[[125 132 119 123 134 137 114 132 117 128 143 124]
 [124 114 116 132 124 129 120 142 125 111 132 125]
 [139 137 122 118 120 123 128 117 134 106 122 125]
 [124 130 122 119 130 114 128 140 134 137 128 131]
 [130 136 120 118 123 115 129 135 125 123 144 114]
 [137 122 122 134 122 119 133 124 136 120 125 135]
 [140 134 117 126 138 133 128 118 125 125 145 112]
 [132 133 140 125 136 125 136 138 130 131 122 145]
 [140 138 137 139 141 116 114 137 120 123 134 115]] yields 124

[[120 140 120 109 131 126 112 149 140 137 146 148 121 106]
 [120 158 134 117 151 157 146 108 114 120 109 150 139 119]
 [122 137 138 113 143 145 133 156 110 150 138 153 126 113]
 [134 113 144 142 112 126 148 149 107 149 131 112 140 135]
 [147 156 110 139 125 130 129 103 119 104 111 147 152 140]] yields 106

[[106 114 121 124 134 135]
 [117 108 124 119 131 131]
 [151 132 135 127 128 135]
 [134 138 124 125 118 114]
 [125 111 119 130 143 137]
 [138 122 124 137 147 145]
 [111 136 129 130 128 138]
 [155 133 128 130 129 127]
 [147 125 134 126 132 138]
 [137 124 137 124 129 142]
 [116 109 125 123 137 139]
 [152 133 133 132 133 138]] yields 135

[[124 146 116 105 152 153 154 146 151 149 151 137 102 149 112]
 [135 147 120 136 137 151 145 147 152 148 148 129 131 150 128]
 [124 119 129 121 124 105 116 113 103 114 119 127 132 107 134]
 [125 116 144 126 135 155 153 116 130 152 145 127  99 113 127]
 [126 144 131 130 139 149 146 124 147 148 144 129 109 128 128]
 [127 138 133 125 118 102 109 137 103 113 132 128 152 113 137]] yields 112

[[150 103 150 135 143 109 114 137 134 139 117 129 137]
 [100 149 123 141 109 143 136 121 116 122 130 136 109]
 [150 123 113 111 141 120 123 142 136 128 137 107 151]
 [136 115 152 155 106 135 115 148 141 134 120 140 119]
 [131 131 119 120 142 104 102 150 134 114 147 114 135]
 [113 149 100 106 135 142 146 114 121 122 143 120 131]
 [128 121 137 144 107 155 150 123 142 147 114 135 122]
 [120 136 113 105 153 106 122 114 109 115 136 122 141]] yields 137
---
[[120, 127, 140, 131, 135, 128, 140],
 [115, 127, 145, 127, 140, 128, 148],
 [103, 136, 132, 108, 121, 142, 144]] gives 148

[[124, 129, 154, 114, 138],
 [144, 115, 127, 143, 137],
 [127, 126, 113, 110, 139]] gives 137

[[108, 132, 145, 149, 127, 153],
 [105, 120, 132, 150, 124, 128],
 [103, 139, 110, 149, 100, 124]] gives 128

[[123, 134, 116, 157, 131, 108],
 [113, 127, 121, 152, 114, 112],
 [137, 119, 138, 109, 139, 140]] gives 112

[[153, 147, 112, 117],
 [100, 107, 142, 137],
 [109, 115, 124, 100]] gives 137

[[122, 128, 132, 127, 126, 128],
 [150, 130, 129, 147, 134, 130],
 [131, 119, 116, 128, 122, 115]] gives 130

[[114, 147, 134, 139, 133, 137, 102],
 [123, 141, 129, 147, 140, 123, 105],
 [125, 132, 127, 131, 129, 129, 123]] gives 105

[[127, 143, 117, 104],
 [123, 143, 111, 130],
 [120, 144, 110, 107]] gives 130

[[128, 123, 143, 108, 105, 122, 147],
 [135, 138, 120, 140, 140, 145, 128],
 [127, 108, 111, 136, 134, 103, 102]] gives 128

[[138, 108, 155, 145, 116, 155, 148],
 [117, 139, 101, 116, 126, 105, 117],
 [118, 145, 99, 112, 133, 101, 111]] gives 117
---
[[116 144 128 105 103 149 126]
 [140 118 158 128 148 144 156]
 [105 133 100 151 140 106 106]] result: 126

[149 136 146 118 122 118] result: 118

[[125 118 145 114 123 136 123]
 [133 133 106 135 144 112 138]
 [129 112 150 106 121 133 114]] result: 123

[132 150 125 131 127] result: 127

[158 103 148 107 139] result: 139

[116 150 112 129 128] result: 128

[[149 105 152 149 109]
 [149 113 141 136 127]] result: 109
---
[[145 107 146 141]
 [137 110 131 137]] --> 131

[[153 106 150 149]
 [147 107 146 146]
 [118 136 118 117]] --> 146

[[121 147 106 141]
 [120 157 101 143]] --> 101

[[155 156 118 121]
 [135 114 131 144]] --> 131

[[154 124 123 133]
 [152 119 133 122]
 [152 116 136 121]] --> 133

[[107 153 145 110]
 [111 146 151 105]
 [122 134 135 147]] --> 151

[[121 150 112 113]
 [111 125 102 148]] --> 102
---
[135, 102, 109, 113, 113] yields 135, 102

[[149, 108, 129, 138, 113, 143],
 [143, 111, 153, 131, 120, 117],
 [156, 104, 154, 130, 126, 140]] yields 156, 104

[126, 114, 100, 139, 115] yields 139, 100

[[115, 146, 127, 150, 134, 137, 121],
 [138, 129, 132, 152, 110, 122, 146],
 [111, 138, 126, 151, 135, 142, 121]] yields 152, 110

[113, 141, 155, 111, 148, 141] yields 155, 111

[[151, 104, 146, 149, 108, 148],
 [129, 130, 130, 128, 129, 136]] yields 151, 104

[124, 123, 101, 127] yields 127, 101
---
[125 127 102 143 100 105 147] ans = 147, 143

[[116 134 101 130]
 [126 150 105 147]] ans = 150, 147

[134 116 106 128 142 108] ans = 142, 134

[[122 120 113 103 100]
 [127 136 134 121 132]
 [136 151 153 136 114]] ans = 153, 151

[149 124 151 141] ans = 151, 149

[150 131 125 135 126] ans = 150, 135
---
105  143  110  144  109  111 gives 110

137  131  144  129  124  109  130
130  113   99  132  133  130  155
gives 99

128  117  140  130  139  130   99 gives 140

113  132  126  128
105  129  127  132
gives 127

140  154  134  109  143  126  120
119  124  119  131  126  137  124
129  128  130  116  136  135  142
gives 130

119  109  114  126  154 gives 114

138  106  123  123  137  117  127
135  132  148  111  125  110  126
131  131  130  151  136  124  147
gives 130

127  151  124  135  138  144  128 gives 124
---
[104 154 101 102] ==> 101
[127 153 111 136 125 133 146] ==> 133
[115 151 144 152 111 113 117] ==> 113
[129 145 127 102] ==> 127
[124 120 104 133 117 121] ==> 117
[148 120 105 116 114 119 128] ==> 119
